Each row has two labels, one from each of two sets.
 0.90  0.79 -0.10 -0.78  0.11  0.19 -0.36 -0.26  0.34 -0.50 -0.02 -0.03  1.95  0.79 -0.91  0.47 -0.52 -0.25 -0.73  1.16  5.75  0.16 -0.06  1.25  0.32  0.59 -0.66 -0.49  0.47 -0.66  0.00  0.09  0.05 -1.03 -0.44 -1.14  0.11  2.99  0.06  0.22  0.94 -0.69 -0.43  1.19 -1.35 -4.00  0.94 -2.49 -1.71 -0.99  1.96 -0.08 -0.57 -1.00 -0.16  0.02 -0.09  0.38  0.36  0.06  0.17 -1.16  0.84 -1.09  0.01 -2.93 -0.21 -0.88 -1.14  0.42 -1.63  0.30  0.48 -0.98 -0.19 -0.71  0.49 -> L/V
-1.46  1.25  0.41  0.22  0.38  0.52 -0.37 -0.58  1.44  0.79  0.03  0.05  0.72  1.02 -0.66  0.07  0.69  0.49  0.19  0.57  6.09  0.76  1.75  0.20  2.71  1.43  0.35 -0.29 -0.61 -0.04 -1.23  0.02  1.32  0.01 -0.32  0.13 -0.01  0.29  1.91  0.11  0.36 -1.44  0.59 -0.37 -0.08 -1.49 -0.14  0.33  0.46  1.86  1.98 -0.80  1.32  1.30 -0.04 -0.05  0.20 -0.57  1.92  0.22  0.51 -0.64 -0.59 -1.83  0.50 -0.13 -4.26 -0.22 -1.78  0.56 -0.33  0.20 -0.52  0.01 -0.90 -0.85 -0.07 -> T/V
 0.33  1.50 -0.79 -0.27  0.72  0.57 -0.06 -0.30 -0.66 -0.06  1.18 -1.28 -0.11  0.75  0.15 -0.25 -0.72 -0.21 -0.28  0.33  2.18  0.48  3.19  0.16  0.39 -1.99  1.08  0.40  0.91 -0.01 -0.16  0.22  0.16 -0.24 -0.99 -1.52 -0.15  2.37 -0.38  0.18  0.59  0.89 -0.18  1.04 -0.86 -2.28 -0.22 -3.90 -1.34 -2.33  2.24  0.56 -0.05  0.17 -1.54 -0.90 -0.21  0.48  1.99 -0.67 -0.51 -0.23 -0.43 -1.42 -0.22  1.61 -1.13 -0.91 -0.97 -0.01 -0.58 -0.37  0.68 -2.31 -0.11 -0.30  0.94 -> L/V
 0.73  0.38 -1.32 -0.11  0.01 -0.39 -2.02 -0.11  1.36 -0.15  0.16 -0.30 -3.15  0.22 -0.23 -0.30 -0.08  0.72 -1.27  0.92  6.09  0.86 -3.58 -1.50  1.20  0.51  0.20  0.09  0.42 -0.63 -0.49 -0.63  0.26 -0.68 -0.53 -1.08 -0.79  1.75  0.55  0.58  0.35 -0.62 -1.07  0.94 -0.66 -3.56  0.24 -1.46 -0.20 -0.26  0.68  0.42  0.55 -1.65 -0.47 -0.35 -0.27  0.23  0.50  1.90 -0.33 -0.71  0.04 -2.01 -0.22 -2.09 -1.13  1.07 -1.17 -1.06 -0.55 -0.33  0.64 -1.04  1.47 -0.45  0.10 -> J/P
 0.39  0.59 -0.54 -0.87 -0.45  0.65 -0.13  0.38  0.24 -0.14 -0.26 -1.17  2.07  0.81  0.36  0.07  0.11  1.36 -0.18  0.01  3.34  0.93 -0.81  0.88 -0.84  3.27 -2.41  0.11 -0.53  1.09 -0.55  0.20  0.42 -0.16  0.18 -0.12  0.95  3.53 -1.69  0.14 -0.10 -0.03 -0.42 -1.20  0.70 -3.40  0.95 -0.66  0.02 -0.08  0.23  0.20 -0.19 -0.04 -0.75 -0.38 -0.43 -0.34  0.64  0.57 -0.01 -0.37 -0.27 -2.65 -1.13 -2.54 -1.83  0.22  0.99  0.54 -0.24  0.07 -0.38  0.53  0.55 -0.90 -0.91 -> R/P
 0.13  0.25 -0.31 -0.13 -0.45  1.44  0.25  0.50 -0.34 -0.39  0.51 -0.30  4.47  1.13 -0.79  0.01 -1.24  0.42  0.05  0.20  1.40  0.93  2.40  3.33 -0.28  1.98  1.38  0.70  0.20 -0.68 -0.65 -0.31 -0.54  0.12 -0.88 -0.43  0.53  3.08 -1.16  0.43  0.30 -0.66 -0.50  0.32  0.07 -3.83 -0.07 -1.53 -1.45 -1.07  0.58  0.42  0.54  1.64 -2.71 -1.57  0.11  0.35  1.31 -0.07  0.48  0.05 -0.65 -1.36 -0.49 -1.22 -2.72 -0.90 -2.79  0.98 -0.57  0.40  0.00 -1.10 -0.28 -0.61 -1.05 -> L/V
 0.24  0.39  0.09 -0.80  0.09  0.01  0.14 -0.36  0.55  0.00  1.79 -0.57  2.93  0.45 -0.24 -1.37 -0.64  0.12 -0.88  0.07  5.12  1.22  1.68  0.25 -0.24  4.19  0.56  0.44 -0.19 -1.23 -0.45 -0.98  0.47 -0.47  0.27 -1.51  0.22  0.42  0.04 -0.62  0.75 -0.49 -0.35  0.34 -0.45 -3.02  0.31 -1.18  0.85  0.09  2.89  0.20  0.68  0.59 -1.05 -0.86  0.08  0.30  0.62  1.00 -0.22 -0.99  0.01 -1.71 -1.65 -2.48 -2.42 -1.12 -0.20  0.26  0.26  0.71 -0.70 -0.79  0.09 -0.85 -0.45 -> J/V
 1.10  2.06  0.26 -0.27  0.59  0.71 -0.42 -3.25 -0.55 -0.73 -0.18 -0.18  1.88  2.98  1.10 -0.59 -1.96  1.56 -0.96  1.49  5.27  1.34 -0.92  1.47  1.82 -2.53  0.60  0.94  1.28 -1.24  0.19 -0.57  0.20 -2.23 -0.24 -2.70  0.69  6.09 -0.11  0.73  0.67 -1.21 -0.56  1.28  0.48 -6.09  0.91 -1.93 -3.21  1.61  1.35  1.12  0.33  0.56 -1.81 -0.93 -0.17  0.10  2.04  0.51  0.30 -1.50 -0.95 -2.75 -2.18 -5.12 -2.27 -0.01 -2.57  0.78 -0.15 -0.85  0.17 -0.64  0.09 -1.75  0.08 -> L/P
 0.17  0.53 -0.77  0.65  0.10  0.44 -0.65  0.08  0.03 -0.90 -1.01 -1.33 -0.30 -0.55 -0.52 -0.54 -0.31  0.53 -0.34 -1.02  1.29  1.00  3.33  0.71 -2.42  1.77  0.70  0.15 -0.95 -0.88 -1.16 -0.24 -0.73  0.44  0.08  0.28 -0.01 -0.88 -1.01  0.85  0.06 -0.90  0.35 -1.31 -0.93 -1.87  0.57 -0.38  2.29 -0.54 -0.26  2.48  0.46  1.39 -1.76 -0.88 -0.20 -0.05  0.38 -0.19 -0.11 -0.23  0.14 -3.38  0.31  0.49 -3.00 -0.24  0.16 -1.04 -0.08 -0.26 -0.09 -0.83  1.98 -0.50 -0.89 -> J/V
 0.58  1.28 -0.26 -0.36  0.46 -0.71 -0.42 -0.03 -0.30 -0.69  0.48  1.42  0.41  1.32  0.80 -0.01  0.41  0.40 -0.50  0.90  4.66  0.89 -0.63  0.50  1.01 -1.24  2.15  0.29  1.58  0.14  0.26  0.42  0.21 -0.11 -0.39 -1.15 -0.03  2.74  0.00  0.34  0.36 -0.01 -0.76  0.75  0.28 -3.12  0.50 -2.87 -1.39 -1.29  1.45  0.81  0.10 -0.09 -0.09 -0.47  0.18  0.26  0.33 -0.10  0.30 -0.68 -1.07 -1.33 -0.41 -1.81 -1.90 -0.97 -1.24  0.45  0.17  0.31  0.38 -1.49  1.03 -0.30  0.55 -> L/P
 0.87  0.51  0.42 -1.01  0.72  1.11  0.18 -0.11 -1.16 -1.84 -0.95 -0.06  0.76 -0.06 -0.08  0.06 -1.78  0.38 -0.19 -1.76  0.56  0.30  2.32  1.89 -2.79 -0.57 -0.13  0.65  0.53 -0.64  0.03 -1.37 -0.59  0.43 -0.47  0.08  0.07  1.54 -1.26  0.19 -0.32 -0.11  0.14 -0.81  0.15 -4.16  0.10  0.46  0.41 -0.58  1.72  0.21  0.97 -1.47 -0.38 -1.23 -0.31  0.26  0.74 -0.15 -0.22 -0.77 -1.34 -2.75 -2.57 -1.81 -0.13  1.59 -0.58 -0.12  0.09  0.52 -0.49 -0.04 -0.79 -0.09 -0.13 -> R/P
